Below are the code and all the weights of a small trained network. Each question names an input and a class and asks about switching units off, where a switched-off unit gives its printed mean instead of its output.

import numpy as np


def w(rows, s, z=0):
    codes = np.array(rows[::2]) - 128.0
    scale = np.full(codes.shape[1], s)
    scale[-1] = z or s
    return codes * scale


def norm(h):
    return h / np.sqrt((h * h).mean(-1, keepdims=True) + 1e-5)


def f(y):
    return y / 2 * (1 + np.tanh(0.7978845608 * (y + 0.044715 * y**3)))


def log_softmax(a):
    a = a - a.max(-1, keepdims=True)
    return a - np.log(np.exp(a).sum(-1, keepdims=True))


def net(x, mask):
    res = np.array(x, float).reshape(1, 2) / 4 @ E
    u = 0
    for l in range(2):
        y = f(norm(res) @ A[l][:, :-1].T + A[l][:, -1])
        res = res + np.where(mask[u : u + 5], y, B[l][:, -1]) @ B[l][:, :-1]
        u += 5
    return log_softmax(norm(res)[-1] @ U[:, :-1].T + U[:, -1])


A, B = {}, {}
E = w([
[205,2,144,195,20,8,104,96,72,92],'x0',
[52,184,177,87,71,157,131,64,74,185],'x1',
],0.00093)
A[0] = w([
[3,253,187,23,146,192,152,76,108,212,166],'0.n0',
[122,14,136,157,36,85,107,89,22,122,35],'0.n1',
[163,102,71,111,172,61,91,176,200,27,223],'0.n2',
[149,86,87,141,190,101,112,168,155,75,254],'0.n3',
[138,139,79,130,244,166,141,173,245,36,83],'0.n4',
],0.0022,0.00046)
B[0] = w([
[25,166,238,4,71,201,235,109,182,248,254],'0.n0',
[57,117,51,40,178,139,62,106,130,127,189],'0.n1',
[129,166,194,152,161,147,158,240,169,165,176],'0.n2',
[196,181,128,192,126,203,175,173,181,153,162],'0.n3',
[160,157,110,171,101,50,114,103,39,84,195],'0.n4',
],0.002,0.0037)
A[1] = w([
[156,163,89,103,176,163,136,163,118,87,112],'1.n0',
[79,133,111,111,132,97,84,63,4,95,110],'1.n1',
[92,83,131,103,148,127,101,79,150,148,2],'1.n2',
[73,106,93,89,113,111,89,19,40,85,108],'1.n3',
[169,57,107,149,134,84,69,165,152,95,96],'1.n4',
],0.0036,0.00091)
B[1] = w([
[181,4,152,172,22,74,106,86,124,102,160],'1.n0',
[213,79,151,127,162,184,118,128,136,173,176],'1.n1',
[138,87,187,176,38,52,90,193,171,142,146],'1.n2',
[188,141,108,247,133,173,203,105,88,146,234],'1.n3',
[51,170,117,71,100,145,109,81,154,146,249],'1.n4',
],0.0026,0.0018)
U = w([
[128,159,137,87,177,122,154,139,64,63,105],'0',
[33,78,44,44,86,73,21,115,202,84,161],'1',
[236,33,98,237,109,187,114,40,32,198,158],'2',
[9,189,216,20,97,195,193,103,137,209,165],'3',
[247,170,123,254,124,70,145,231,151,39,147],'4',
[120,84,189,105,188,92,88,116,50,89,3],'5',
[133,82,193,92,166,108,84,114,45,70,10],'6',
],0.007,0.0058)

Each question gives the input, the list of numbers given to net, and the class t.
The units are the neurons (one row each of A and B). Each row of codes is followed by its name. A weight is (code - 128) times the scale printed after its matrix; where a second scale follows, it is the last column's (A, B and U).
mask holds one flag per neuron, layer by layer. A switched-off neuron (its flag False) gives its mean, the last column of its row in B, instead of its output. The means were averaged over made-up inputs and are rounded, as every weight is.
A unit's drop is (log p(t) with every unit on - log p(t) with that unit switched off) / (log p(t) with every unit on - log p(t) with every unit switched off).
The circuit of an input: a set's keep is (log p(t) with only the set's units on - log p(t) with every unit switched off) / (log p(t) with every unit on - log p(t) with every unit switched off). Starting from all 10 units, units are removed one at a time, each time the one whose removal leaves the highest keep (on an exact tie, the one counted first), for as long as the keep stays at least 0.8.
circuit, biggest first: the units of the circuit, biggest drop first
unit that matters most: the unit with the biggest drop
k most important neurons: the k neurons with the biggest drops, biggest first
k most important neurons of layer l: the k neurons of layer l with the biggest drops, biggest first
drop when u is switched off: that unit's drop, to one decimal
input [4,-1], class 1: circuit, biggest first => 1.n4, 0.n0
input [5,-8], class 1: circuit, biggest first => 1.n4
input [3,-4], class 1: circuit, biggest first => 0.n0, 1.n4
input [4,8], class 2: 2 most important neurons => 1.n3, 0.n2
input [2,-5], class 4: 2 most important neurons => 0.n2, 0.n3
input [5,1], class 2: 2 most important neurons => 1.n3, 0.n0
input [2,0], class 2: 3 most important neurons => 0.n1, 0.n0, 1.n3
input [1,0], class 2: 2 most important neurons of layer 0 => 0.n1, 0.n0
input [5,-4], class 1: 2 most important neurons => 0.n0, 1.n4
input [6,-7], class 1: 3 most important neurons => 1.n4, 0.n0, 1.n3
input [4,2], class 2: drop when 1.n3 is switched off => 0.2
input [-6,-5], class 4: drop when 1.n0 is switched off => 0.1
input [2,-1], class 1: drop when 0.n3 is switched off => 0.0
input [7,5], class 2: unit that matters most => 1.n3
input [1,-1], class 1: 2 most important neurons of layer 0 => 0.n0, 0.n1
input [7,-6], class 1: 2 most important neurons => 1.n4, 0.n0
input [1,1], class 2: 2 most important neurons => 0.n0, 1.n3
